Known rows:
[  2  -9 -24 -19  -9 -23   5  -3  28   2 -25   6 -14  23  25  -2   8  24
  -4  17  -7  -2  18 -14 -28 -23  15  -8 -14 -23  -4  -3   4  -6]: madol
[  7   1  -9 -15  -1  -8   9  -7  31   0   0  -1 -15  23  24   7  11  17
  15  12 -11   0  24  10 -27 -16   1 -15   3   5  -7 -15  17  11]: tubrir
[ -2   5  -6 -22   3  -5  17  -8  25  -7   6  -8 -23  30  20   3   4  24
  20  13  -8   6  19  18 -10 -12  11 -15   6  -4  -3 -21  12   5]: gama
[ 23 -18  -7 -19   6  -7  21 -23  29   0 -16  -2  -9  40   9   4  24  30
  18  19  -2  -7  23  11 -18 -19   1 -12 -10   3 -18 -12 -20   3]: ploda
[  9 -20 -22 -25   6  -4  23 -16  17  -6 -11   0 -19  28  16  12  14  29
  14  21 -25   2  27   9 -31 -15  -8 -17   3   3  -3  -7  -7   3]: ligraskas
[ -3   7  -6 -23   4  -8  22  -6  25  -8   6 -10 -22  29  21   2   3  24
  19  12  -6   7  16  16  -9 -11  13 -12   5  -1  -4 -20  10   6]: doplar
[ -8  -1 -10 -25   4 -18  19  -6  21  -4  -3 -10 -21  26  20   0   0  26
  20  17  -3   5  17  10 -17 -18  11 -11  -1  -8  -1 -15   5  -9]: kamer
[  7  -7  -2 -28  -1 -29  24 -14  28   3 -20 -13 -14  33   9 -10   9  30
  36  24   8 -20  12   7 -12 -38   5 -17 -17 -14 -10 -14 -19 -29]: kepla
[  0 -12   4 -33 -12 -21  14 -18  28   4 -21 -10  -8  44  12 -11  13  37
  33  12   4   0  11   9 -19 -21  23 -16 -11 -15 -14 -17 -19  -7]: seve
[ -3   2  -2 -25  -7  -1   8  -3  24   1   7  -8 -24  34  26  -2   0  30
  38  13  -9   9  13  21 -15 -16  13 -21  13  -1  -7 -18   9  13]: somir
[ 18  -7  -5 -19   1 -10  21 -19  31   2 -18  -4  -3  38  12  -7  23  22
  21  15  -2  -8  19   9 -17 -19   6 -12 -11  -5 -16 -19 -12  -1]: vufun
[-12  -2 -15 -13   8 -20  13  -5  32  18  -3 -15  10  29  28 -28   9  48
  -1 -11 -15   3  26  -2 -29 -28   5  15  -8 -17   7   5  -9 -13]: sata
[  2  -3 -17 -21   3 -12  20 -10  21  -4 -16  -5  -8  26  23  -1  15  21
  14  12 -20   1  25  12 -31 -16   3 -18   2  -3  -1 -14   4  -3]: brabe
[ -3  -9   1 -30  -3 -29  21 -23  26  -5 -22 -11 -13  42   5  -7  18  28
  18  12  10   2  12  10 -18 -18  23 -14 -18 -17 -13 -18 -16 -12]: vodra
[ -6  -9 -14 -35  -1 -23  23  -4  18   1 -15 -12 -11  31  19  -2  -6  36
  24  17  -5   5  20   1 -21 -14  19  -9  -4 -15   7 -10  -2 -14]: bekos
[ -8 -10 -18 -34  -3 -13  24   2   8   7 -18 -14 -13  28  22 -23  -8  42
  48  28 -14  -5  11   0 -11 -35   8 -14   4 -22   9  -4 -15 -28]: kunor
[  2  -9  -1 -33  -3 -28  26 -19  28  -6 -22 -11  -7  40   7  -5  15  30
  21  12   8  -3  16   8 -16 -16  23 -10 -22 -15 -10 -20 -17 -16]: gedi
[  3  -2 -17 -21   0 -11  20  -9  21  -1 -13  -3 -10  25  21  -4  12  20
  11  13 -15   3  20   6 -24 -18   3  -9   3  -7  -2 -12   4  -1]: brubi
[  5  -4 -16 -21  -1  -8  21  -8  18  -2 -10  -1 -12  26  20  -2  11  22
  13  18 -11   3  19   4 -26 -17   1 -13   2  -7  -2 -11   1   0]: skimol
[ 12   1   3  -7   0 -10   8 -23  36  -2  -3  -5 -23  30  12  -6  33  13
  17  13   2 -12  14  21 -17 -38 -10 -18  -5   5 -23 -22  -5   2]: plukluk

Facts:
flegren truno brafun; mepu truno kozan; flolem truno nubimo; flolem truno nutri; stebostem truno toklur; lesta truno flozan; lesta truno gikomik
surem truno meso; tetro truno stafi; tetro truno gikomik; tetro truno plobrak; tetro truno sata; gragrun truno tasife; gragrun truno pluda
madol truno nubimo; madol truno trople; skimol truno laples; skimol truno poren; grulum truno flozan; grulum truno breti; grulum truno madol
grulum truno nonel; brafun truno fuflovur; brafun truno trazava; brafun truno gaske; satrer truno nutri; togum truno flegren; togum truno stutes
bini truno breti; bini truno nutri; brubi truno broklos; brubi truno stuklovek; brubi truno datrosul; brubi truno nonel; sisos truno stafi
sisos truno stebostem; stufil truno gagril; ruvopak truno toklur; ruvopak truno flolem; ruvopak truno kligam; ruvopak truno gaske; ludroson truno ploda
skitrak truno trazava; skitrak truno sata; trople truno trazava; mabinol truno nubimo; mabinol truno sisos; stutes truno trople; pusom truno flugugri
pusom truno ludroson; pluflefem truno bini; nobra truno stafi; kozan truno fuflovur; ploda truno ligraskas; ploda truno stebostem; vistel truno skipasir
sidro truno stuklovek; sidro truno trifan; drifel truno mabinol; grufluk truno bini; ligraskas truno toklur; ligraskas truno kozan; pafam truno tetro
pafam truno sata; pafam truno trople; vunis truno gagril; vunis truno trople; kligam truno flolem; tubrir truno vistel; flestek truno togum
kegro truno pluflefem; kegro truno flegren; pliplak truno kamer; pliplak truno doplar; pliplak truno bini; tivum truno flozan; tivum truno toplen
broklos truno flozan; broklos truno pluflefem; plukin truno tasife; plukin truno doplar; plukin truno popir; trifan truno flegren; sata truno bini
tasife truno pluflefem; tasife truno sata; tasife truno datrosul; tasife truno nutri; tasife truno bini; plopok truno satrer; fastotek truno poren
fastotek truno gaske; fivun truno karon; fivun truno skitrak; fogrin truno bedil; fogrin truno vunis; stike truno toplen; stike truno sosek
stike truno grapus; klafupi truno nogra; statro truno gagril; statro truno pliplak; statro truno trazava; meso truno poren; kegil truno pafam
vufun truno meso; vufun truno flagrom; trozos truno stufil; trozos truno sosek; flugugri truno skitrak; gragum truno kozan; stuklovek truno brafun
stuklovek truno skipasir; stuklovek truno skitrak; stuklovek truno tebem; flozan truno nutri; drasosen truno brafun; toplen truno stufil; toplen truno flozan
toplen truno toklur; zimeval truno bini; stafi truno flolem; stafi truno stutes; gikomik truno flozan; gikomik truno bini; nubimo truno sata
nubimo truno nutri; karon truno flozan; breti truno nutri; klage truno tetro; klage truno sisos; kledrik truno lesta; kledrik truno satrer
plukluk truno zimeval; skeklun truno flozan; flagrom truno gikomik; laples truno flozan; toklur truno nutri; bedil truno grulum; bedil truno datrosul
trasta truno popir; brabe truno fuflovur; sosek truno sata; skiza truno skeklun; skiza truno trazava; skiza truno satrer; flegren brezor 605
mepu brezor 35; flolem brezor 35; skekun brezor 605; stebostem brezor 35; lesta brezor 35; surem brezor 35; skipasir brezor 35
poren brezor 605; tetro brezor 35; plotrak brezor 605; gama brezor 35; gragrun brezor 605; doplar brezor 35; nadrusis brezor 35
pego brezor 605; madol brezor 35; skimol brezor 35; lustel brezor 35; flamu brezor 35; grulum brezor 35; brafun brezor 605
satrer brezor 605; togum brezor 35; bini brezor 35; stabados brezor 35; brubi brezor 35; grizu brezor 605; sisos brezor 35
stufil brezor 605; ruvopak brezor 35; datrosul brezor 35; ludroson brezor 35; skitrak brezor 35; pluda brezor 35; popir brezor 35
bekos brezor 35; fatuzek brezor 35; trople brezor 35; mabinol brezor 35; grigi brezor 35; stutes brezor 35; fenul brezor 35
tidis brezor 605; kunor brezor 35; pusom brezor 35; pluflefem brezor 605; drodrun brezor 35; kepla brezor 605; somir brezor 35
palor brezor 35; kamer brezor 35; gaske brezor 605; fluta brezor 35; plodrom brezor 605; nobra brezor 35; kozan brezor 35
kludrapla brezor 605; ploda brezor 605; nonel brezor 35; statuk brezor 35; vistel brezor 605; sidro brezor 35; laplo brezor 35
drifel brezor 35; grufluk brezor 35; broklan brezor 35; ligraskas brezor 35; grapa brezor 35; tebem brezor 35; pafam brezor 35
grege brezor 35; suvek brezor 35; nezes brezor 35; nutri brezor 35; neklo brezor 35; trazava brezor 605; gripar brezor 605
saflum brezor 35; stize brezor 605; plopler brezor 35; vunis brezor 35; figritra brezor 35; kligam brezor 35; tubrir brezor 35
flestek brezor 35; kegro brezor 35; buton brezor 35; pliplak brezor 605; tivum brezor 35; broklos brezor 35; grapus brezor 35
plukin brezor 35; trifan brezor 35; sata brezor 35; tasife brezor 35; brise brezor 35; plopok brezor 605; fastotek brezor 605
fivun brezor 35; fogrin brezor 605; stike brezor 35; klafupi brezor 35; statro brezor 35; meso brezor 35; trumel brezor 35
kegil brezor 35; vufun brezor 605; trozos brezor 605; flugugri brezor 35; gragum brezor 605; seve brezor 605; vodra brezor 605
stuklovek brezor 35; plobrak brezor 35; flozan brezor 35; drasosen brezor 35; toplen brezor 35; gagril brezor 605; zimeval brezor 35
stafi brezor 605; gikomik brezor 35; gruplu brezor 605; nubimo brezor 35; karon brezor 35; gedi brezor 605; fletri brezor 605
breti brezor 605; klage brezor 35; kledrik brezor 35; grake brezor 35; plukluk brezor 605; skeklun brezor 35; nogra brezor 35
flagrom brezor 605; plivul brezor 605; laples brezor 35; fuflovur brezor 605; toklur brezor 35; bedil brezor 605; trasta brezor 35
brabe brezor 35; sosek brezor 605; skiza brezor 35; mepu klusis pliplak; mepu klusis gripar; skekun klusis drodrun; skekun klusis nadrusis
stebostem klusis sidro; plotrak klusis fivun; plotrak klusis trasta; madol klusis tubrir; madol klusis brise; lustel klusis gama; lustel klusis grake
flamu klusis fastotek; flamu klusis plukluk; satrer klusis drodrun; satrer klusis trifan; togum klusis suvek; stabados klusis grapus; grizu klusis nubimo
grizu klusis plodrom; sisos klusis gragum; sisos klusis fluta; stufil klusis gama; stufil klusis drodrun; ruvopak klusis suvek; popir klusis plobrak
popir klusis nogra; popir klusis trople; bekos klusis nubimo; bekos klusis flolem; bekos klusis grigi; fatuzek klusis stafi; fatuzek klusis fivun
fatuzek klusis tivum; fenul klusis doplar; fenul klusis trifan; tidis klusis zimeval; tidis klusis gragrun; kunor klusis fuflovur; kepla klusis gragum
kepla klusis kligam; nobra klusis poren; nobra klusis nadrusis; kludrapla klusis kozan; nonel klusis plukluk; vistel klusis klage; drifel klusis drodrun
grapa klusis kledrik; grapa klusis fivun; tebem klusis gagril; tebem klusis doplar; tebem klusis grapus; grege klusis pafam; grege klusis trumel
grege klusis brise; nezes klusis broklan; nutri klusis brise; neklo klusis surem; plopler klusis pluflefem; flestek klusis sidro; flestek klusis tubrir
buton klusis grulum; buton klusis trozos; sata klusis pluflefem; sata klusis plodrom; meso klusis gragrun; flugugri klusis palor; seve klusis fogrin
seve klusis laplo; seve klusis somir; vodra klusis figritra; vodra klusis flegren; vodra klusis stize; drasosen klusis broklan; drasosen klusis stize
toplen klusis drodrun; toplen klusis tivum; gruplu klusis tasife; gruplu klusis pluda; karon klusis saflum; gedi klusis stafi; fletri klusis plopok
breti klusis pego; plivul klusis trasta; laples klusis trople; bedil klusis doplar; bedil klusis tivum; skiza klusis gragrun; skiza klusis trasta

Rows:
No name comes twice in this set of rows, the named rows included.
[ 14   9 -18  -1  -4  -4  -7   2  39   6   2   4 -18  23  36  -5  10  21
   0  12  -4  -6  19   0 -18 -19  10  -2  -2  -7 -13 -13  16  14] : pafam
[ 14  -3  -6  -9  -1 -12   8 -14  39   8 -11  -6  -4  35  19 -16  24  26
   9   5   2 -11  19   3 -12 -23  13  -2 -17 -14 -16 -17 -11   1] : sosek
[ 22 -11   7 -27 -10   6   7 -12  38  14 -12  -6   8  48  22  -8  15  38
  44   2 -15   5  23  12 -12  -5  24 -18  -1  -5 -14 -26  -3  25] : plopok
[ 10 -11 -21 -17  -1  -6  10  -7  22   0  -7   0 -20  30  25   2  11  28
   6  19 -12   0  20  -2 -18 -18   5  -8  -3 -10  -6  -6  -4   5] : mabinol
[  6  -1 -22 -10  -3  -5   7  -6  25   3  -2   1 -16  30  25  -9  10  29
  -1  14  -3   2  17  -3 -18 -19   5   6  -2 -13 -10  -1  -3   2] : tetro
[ 22  20 -29  -4   8   6  16   7  29  -3  -8  -7  -3  15  36 -15   7   6
   6  17 -16 -13  20   2   2  -8  16  -9  -5 -13   3 -30  19   5] : trople
[  2  10 -21  -6  -3 -10   7  -2  30   4 -20  -5  -7  20  35 -20  13  17
   2   8 -16  -1  16   2 -21 -17  17 -10  -1 -15  -4 -20   9  -2] : skitrak
[ -3   5  -4 -20  -6  -5  31 -16  15   9   8   5   8  35  14 -14  14  20
  10  -4  -6  12  18  -4 -25 -23 -17   8   5  -7   1   2   9  -8] : gikomik
[ 30 -13 -10 -14   2   5  11 -18  37  -1  -3   0 -16  40  15   1  24  26
  17  19  -2  -7  20  11  -5 -12   7 -10 -12  -2 -26 -16 -13  19] : stafi
[ 12 -19 -32 -17   2 -14  15  -4  13   1 -13   1 -24  28  18  -2   5  34
  16  33  -8 -10  20  -6 -25 -32 -10  -4  -4  -8  -6  10 -20 -15] : sisos
[ -8  -7 -16 -26  -1 -21  20 -14  18  -5 -34  -4  -8  26  22  -9  18  20
   6  11 -20   8  20   9 -40 -17  13 -18   4 -12  -1 -15  -4 -10] : drasosen

The same nodes again, as new rows of numbers:
Known rows:
[ 10 -11   3  -6 -27 -51   3   7  -4  -5  -8 -20  13  -1   1]: seve
[ 11 -12   5  -7 -44 -27   8   3  -9  -2  -6 -21  13  -4   0]: kepla
[ 10 -19  -1  -4 -25 -26  -2  14   5   4  -1 -12  15 -20   3]: bekos
[ 12 -15   7 -15 -21 -54 -12 -16  13  10  23  -2  10 -23   6]: fatuzek
[ 11 -19  -1  -4 -27 -19  -1  16   3   1   0  -5  12 -20   4]: neklo
[ 45 -21   5 -11   9 -26   6 -28 -30 -16 -10 -11  24   5   9]: tidis
[ -4   9  -4   3  12  32  -7  -7   5  -2   4  10 -11   9   4]: kegil
[ 10   9  -2   1 -14   1 -12 -30  -8   1 -12 -14 -11   3 -13]: gragum
[-11 -12  -8   1 -15 -10   3  -7  10  -2   8   8  26   4  -3]: nogra
[  7  12   9  -1 -17  19  10 -14  -1   8  19 -12 -10  12  -8]: stafi
[ -2  10  -4   3  -8  34  -8 -19   8   1   0   9 -14   9  10]: stike
[-10  -5  -4   2  17  25  -8 -19  -3   6  11  -8   0  -6 -16]: kozan
[ 11  11  -7   4  21  16 -15   3   6  -5 -32   1 -12 -12  -3]: sidro
[ 72   6   6  -1  37  23  22 -38 -19 -24 -20  12   6   9  16]: gragrun
[ -4  17   9   3  16 -12  15  20   6   5  -8 -12   0  21  -8]: pluflefem
[-12   4  -1   3  24  24   2  -7   2   4   8   3  -1   3  -5]: stutes
[ -4  12   9   1   7  21  27  10   1   3  14  -9   5  20 -12]: gagril
[-10  -7 -12   2 -38   2  10  -7   1  -7   4  24  13 -11   1]: nadrusis
[ -6  -4 -10   0 -23  10   0 -14   9  -4   5   5  22  -4   0]: saflum
[-9  8  0  4 30 19  7  7 11 -1  8  8  9 11  0]: kamer

Rows:
No name comes twice in this set of rows, the named rows included.
[ 11   1 -11   4   4  39  -2  10   4  -7 -31  -6   1 -15  -3] : tubrir
[ 28  14   6   0  14  -6 -11 -30  15   4   4  12 -13 -11   5] : fivun
[ 41 -24  10   0  51 -29  -3 -15 -30 -11   2   7   9  -3  10] : meso
[ -2   9   7   3  15  25  26   8  -4   0   9  -6   4  13 -18] : trazava
[ -1  13   1  -2  25  24  12 -19  -1  -1  -5  -7   0   9 -15] : flegren
[-17  13  10   0  14 -22   6  20  29  13  25   9   5   0  -4] : doplar
[  7  12   1   5  -1   8 -11  -9  13   0   0  11 -10   7   7] : kledrik
[ 17 -18   2  -9  -6 -34  -7 -13   4   4  14  -1  14 -15   7] : grapa
[-12  17   0   1  -8  -5  -7 -17  14   9  17  23 -22  -6   6] : tivum
[ 11  27   1   1   3   5   4  -9   5  -4 -15  -3 -12  16   3] : fogrin
[  9  15  -6   3  25  10  -8  -7  13   1 -13   9  -9 -19  -7] : stuklovek
[ 11  -5   6  -2 -23  16 -25  16   2  12  -8 -19 -28 -17   5] : ruvopak
[-4 13  2  4 -6 -3  7 -8 -5 -5  0 -5 -6 28 -1] : flagrom

